Here is a tiny trained network, its code and every weight. The questions are about switching its units off for an input and a class, where a switched-off unit gives its printed mean instead of its output.

import numpy as np


def w(rows, s, z=0):
    codes = np.array(rows[::2]) - 128.0
    scale = np.full(codes.shape[1], s)
    scale[-1] = z or s
    return codes * scale


def norm(h):
    return h / np.sqrt((h * h).mean(-1, keepdims=True) + 1e-5)


def f(y):
    return np.maximum(y, 0)


def log_softmax(a):
    a = a - a.max(-1, keepdims=True)
    return a - np.log(np.exp(a).sum(-1, keepdims=True))


def net(x, mask):
    res = np.array(x, float).reshape(1, 8) / 4 @ E
    u = 0
    for l in range(4):
        y = f(norm(res) @ A[l][:, :-1].T + A[l][:, -1])
        res = res + np.where(mask[u : u + 8], y, B[l][:, -1]) @ B[l][:, :-1]
        u += 8
    return log_softmax(norm(res)[-1] @ U[:, :-1].T + U[:, -1])


A, B = {}, {}
E = w([
[127,136,125,133,134,133,134,129,125,127,134,145],'x0',
[130,125,122,131,135,131,124,126,126,125,123,137],'x1',
[122,144,129,127,116,125,143,134,125,129,135,117],'x2',
[179,73,172,123,108,105,241,176,182,219,16,155],'x3',
[22,49,111,27,79,46,105,250,76,98,142,203],'x4',
[120,110,117,139,146,133,115,131,140,131,123,130],'x5',
[29,196,254,118,109,227,109,165,155,107,32,131],'x6',
[130,121,125,133,128,128,116,134,135,133,125,125],'x7',
],0.0073)
A[0] = w([
[100,125,126,102,106,126,105,188,124,107,120,143,64],'L0N1',
[132,99,84,116,76,154,207,126,178,194,70,170,146],'L0N2',
[109,77,85,82,145,2,149,168,72,122,168,126,74],'L0N3',
[110,138,115,167,153,150,83,141,161,140,108,184,125],'L0N4',
[139,184,163,160,125,169,122,115,122,133,101,74,90],'L0N5',
[192,110,124,107,135,114,151,95,155,133,178,107,128],'L0N6',
[104,138,180,153,136,193,80,162,131,94,173,129,98],'L0N7',
[106,155,123,118,154,147,122,93,126,132,139,115,2],'L0N8',
],0.0077,0.0038)
B[0] = w([
[164,163,160,40,189,50,114,122,93,94,183,148,187],'L0N1',
[142,76,141,167,183,148,170,139,131,139,41,103,232],'L0N2',
[189,68,135,158,30,234,152,118,197,102,147,169,254],'L0N3',
[141,131,127,73,60,119,150,65,130,137,124,78,154],'L0N4',
[124,127,170,180,35,187,122,79,158,155,149,205,194],'L0N5',
[138,175,76,210,164,129,128,149,38,166,143,167,191],'L0N6',
[162,125,130,126,77,104,161,125,58,3,47,10,196],'L0N7',
[115,127,162,193,121,177,156,96,156,150,158,95,138],'L0N8',
],0.0068,0.0076)
A[1] = w([
[161,137,66,171,191,157,128,130,48,175,125,77,25],'L1N1',
[45,114,154,22,157,85,112,239,58,122,75,113,54],'L1N2',
[151,199,64,139,99,109,61,103,88,85,188,99,100],'L1N3',
[180,162,71,191,186,63,125,122,60,115,101,43,80],'L1N4',
[120,145,71,164,138,93,70,95,123,106,255,161,108],'L1N5',
[120,133,164,56,173,85,155,162,178,164,109,159,2],'L1N6',
[77,171,125,57,136,51,82,164,141,63,173,59,13],'L1N7',
[150,109,141,156,118,33,127,108,106,176,144,174,62],'L1N8',
],0.0082,0.0026)
B[1] = w([
[56,152,153,185,227,58,123,89,104,184,172,158,204],'L1N1',
[52,165,147,172,162,46,140,121,170,136,164,195,254],'L1N2',
[86,94,195,148,110,121,150,128,230,129,79,125,248],'L1N3',
[132,150,183,166,78,109,145,75,94,200,155,126,209],'L1N4',
[77,135,151,2,26,119,124,56,205,125,39,166,237],'L1N5',
[104,174,216,181,111,118,154,41,166,189,141,164,167],'L1N6',
[159,161,88,109,149,101,171,245,72,115,95,158,208],'L1N7',
[109,158,107,108,115,197,147,231,155,159,134,23,161],'L1N8',
],0.0074,0.0062)
A[2] = w([
[53,134,157,90,211,83,122,188,104,97,93,163,5],'L2N1',
[131,162,150,179,166,233,99,128,142,70,71,83,30],'L2N2',
[110,114,112,139,61,221,93,42,135,104,253,111,106],'L2N3',
[87,109,62,37,111,88,95,172,124,27,184,144,123],'L2N4',
[155,136,104,21,98,114,68,124,137,122,188,55,83],'L2N5',
[56,116,196,123,178,105,108,186,109,122,162,192,118],'L2N6',
[132,165,109,188,225,91,166,188,15,207,159,68,25],'L2N7',
[195,80,143,120,159,71,155,189,105,193,155,137,80],'L2N8',
],0.0068,0.0025)
B[2] = w([
[110,195,60,236,141,79,129,125,109,147,128,144,228],'L2N1',
[122,126,114,21,119,239,134,157,133,70,126,114,214],'L2N2',
[53,172,134,17,207,44,96,101,106,91,131,98,244],'L2N3',
[231,157,28,94,145,192,70,130,163,83,73,91,254],'L2N4',
[122,88,71,70,100,126,115,53,197,169,104,205,151],'L2N5',
[141,159,131,190,219,66,100,78,159,155,134,80,238],'L2N6',
[197,108,41,93,112,142,82,1,71,147,99,113,188],'L2N7',
[73,190,85,161,94,183,100,170,60,211,208,72,191],'L2N8',
],0.0076,0.005)
A[3] = w([
[173,131,134,135,139,183,155,158,156,116,140,155,40],'L3N1',
[95,121,148,109,117,87,110,93,129,170,132,138,72],'L3N2',
[114,100,143,154,142,144,153,138,120,169,146,117,96],'L3N3',
[161,121,161,170,143,185,112,89,112,146,102,137,132],'L3N4',
[181,92,121,156,132,128,137,144,97,180,157,147,63],'L3N5',
[112,166,150,106,128,140,136,135,147,125,81,139,190],'L3N6',
[115,164,118,148,152,140,88,138,83,51,157,108,70],'L3N7',
[135,57,122,113,113,124,155,251,111,153,145,133,4],'L3N8',
],0.013,0.0021)
B[3] = w([
[89,58,192,149,177,158,142,238,149,173,94,120,177],'L3N1',
[87,150,173,248,208,129,211,196,160,105,104,173,203],'L3N2',
[95,139,101,110,73,130,54,88,86,63,108,109,193],'L3N3',
[123,90,101,87,88,91,118,165,111,122,137,125,238],'L3N4',
[151,207,36,104,121,148,86,112,36,135,168,80,202],'L3N5',
[146,32,123,158,148,75,122,100,114,185,171,134,255],'L3N6',
[195,198,90,78,211,137,82,166,46,102,186,88,209],'L3N7',
[177,188,178,207,168,213,171,231,177,72,254,221,180],'L3N8',
],0.009,0.0074)
U = w([
[45,162,200,231,151,43,168,82,219,158,129,176,249],'0',
[100,161,200,26,116,211,78,61,78,41,153,29,69],'1',
[147,160,43,164,95,153,113,76,43,200,151,85,116],'2',
[118,2,217,121,88,210,142,153,152,180,75,98,111],'3',
[127,66,79,4,46,129,100,121,228,36,124,195,135],'4',
[139,230,87,108,192,44,52,206,99,42,141,128,78],'5',
[175,137,106,194,103,227,151,252,150,122,239,189,70],'6',
],0.012,0.0023)

Each question gives the input, the list of numbers given to net, and the class t.
The units are the neurons (one row each of A and B). Each row of codes is followed by its name. A weight is (code - 128) times the scale printed after its matrix; where a second scale follows, it is the last column's (A, B and U).
mask holds one flag per neuron, layer by layer. A switched-off neuron (its flag False) gives its mean, the last column of its row in B, instead of its output. The means were averaged over made-up inputs and are rounded, as every weight is.
A unit's drop is (log p(t) with every unit on - log p(t) with that unit switched off) / (log p(t) with every unit on - log p(t) with every unit switched off).
The circuit of an input: a set's keep is (log p(t) with only the set's units on - log p(t) with every unit switched off) / (log p(t) with every unit on - log p(t) with every unit switched off). Starting from the 12 units with the biggest drops (on a tie, the unit counted first), units are removed one at a time, each time the one whose removal leaves the highest keep (on an exact tie, the one counted first), for as long as the keep stays at least 0.8.
circuit, biggest first: the units of the circuit, biggest drop first
most important unit: the unit with the biggest drop
k most important neurons: the k neurons with the biggest drops, biggest first
top k neurons in layer l: the k neurons of layer l with the biggest drops, biggest first
drop of u: that unit's drop, to one decimal
input [6,1,-7,-4,0,8,0,-2], class 0: most important unit : L0N3
input [-1,-5,2,-7,8,8,0,-4], class 4: 4 most important neurons : L0N3, L1N5, L0N2, L1N1
input [4,4,6,0,-1,-5,6,0], class 1: 2 most important neurons : L0N2, L1N3
input [-1,-1,-1,0,-1,-1,-2,-4], class 0: 2 most important neurons : L0N2, L1N5
input [4,2,7,-3,1,-5,-7,-5], class 4: 3 most important neurons : L0N3, L0N2, L1N5
input [6,-2,-8,-6,-7,5,0,-8], class 0: top 3 neurons in layer 0 : L0N3, L0N2, L0N6
input [0,-6,0,0,-2,2,6,-7], class 1: 2 most important neurons : L0N2, L1N3
input [-4,1,2,7,0,-1,-3,-5], class 2: 4 most important neurons : L2N7, L0N2, L0N6, L0N5
input [4,-5,0,-1,8,4,0,6], class 4: 2 most important neurons : L0N3, L0N2
input [-6,4,-4,4,7,-1,0,-3], class 6: 3 most important neurons : L0N3, L3N8, L1N5
input [6,-1,8,4,2,8,-5,8], class 6: 2 most important neurons : L0N3, L3N8
input [2,-5,8,2,0,4,-2,-3], class 2: 2 most important neurons : L0N6, L0N5
input [-4,3,-8,0,3,-3,-4,3], class 4: 2 most important neurons : L0N2, L2N3
input [5,5,1,7,1,0,-3,7], class 6: most important unit : L3N8
input [-2,5,5,4,-8,7,1,-7], class 3: 2 most important neurons : L0N5, L3N1
input [7,8,1,1,8,0,5,5], class 0: 2 most important neurons : L1N2, L1N6
input [-3,-8,-7,1,-1,-7,0,2], class 2: 2 most important neurons : L0N6, L0N3
input [7,7,-8,4,-7,-4,1,-3], class 3: 2 most important neurons : L0N5, L3N1
input [-3,-8,-1,7,0,0,-3,1], class 2: top 2 neurons in layer 0 : L0N2, L0N6
input [3,6,2,-8,2,4,-7,4], class 4: circuit, biggest first : L1N5
input [3,-1,-4,-1,-8,4,-7,3], class 0: top 2 neurons in layer 1 : L1N5, L1N3
input [-2,6,-2,7,4,4,-1,8], class 6: drop of L3N8 : 0.8
input [5,7,-6,4,-1,-4,0,-6], class 2: drop of L0N3 : 1.4
input [-1,6,2,5,0,-8,4,6], class 3: drop of L3N1 : 0.0
input [2,3,3,0,2,-4,-3,2], class 4: drop of L1N7 : 0.4
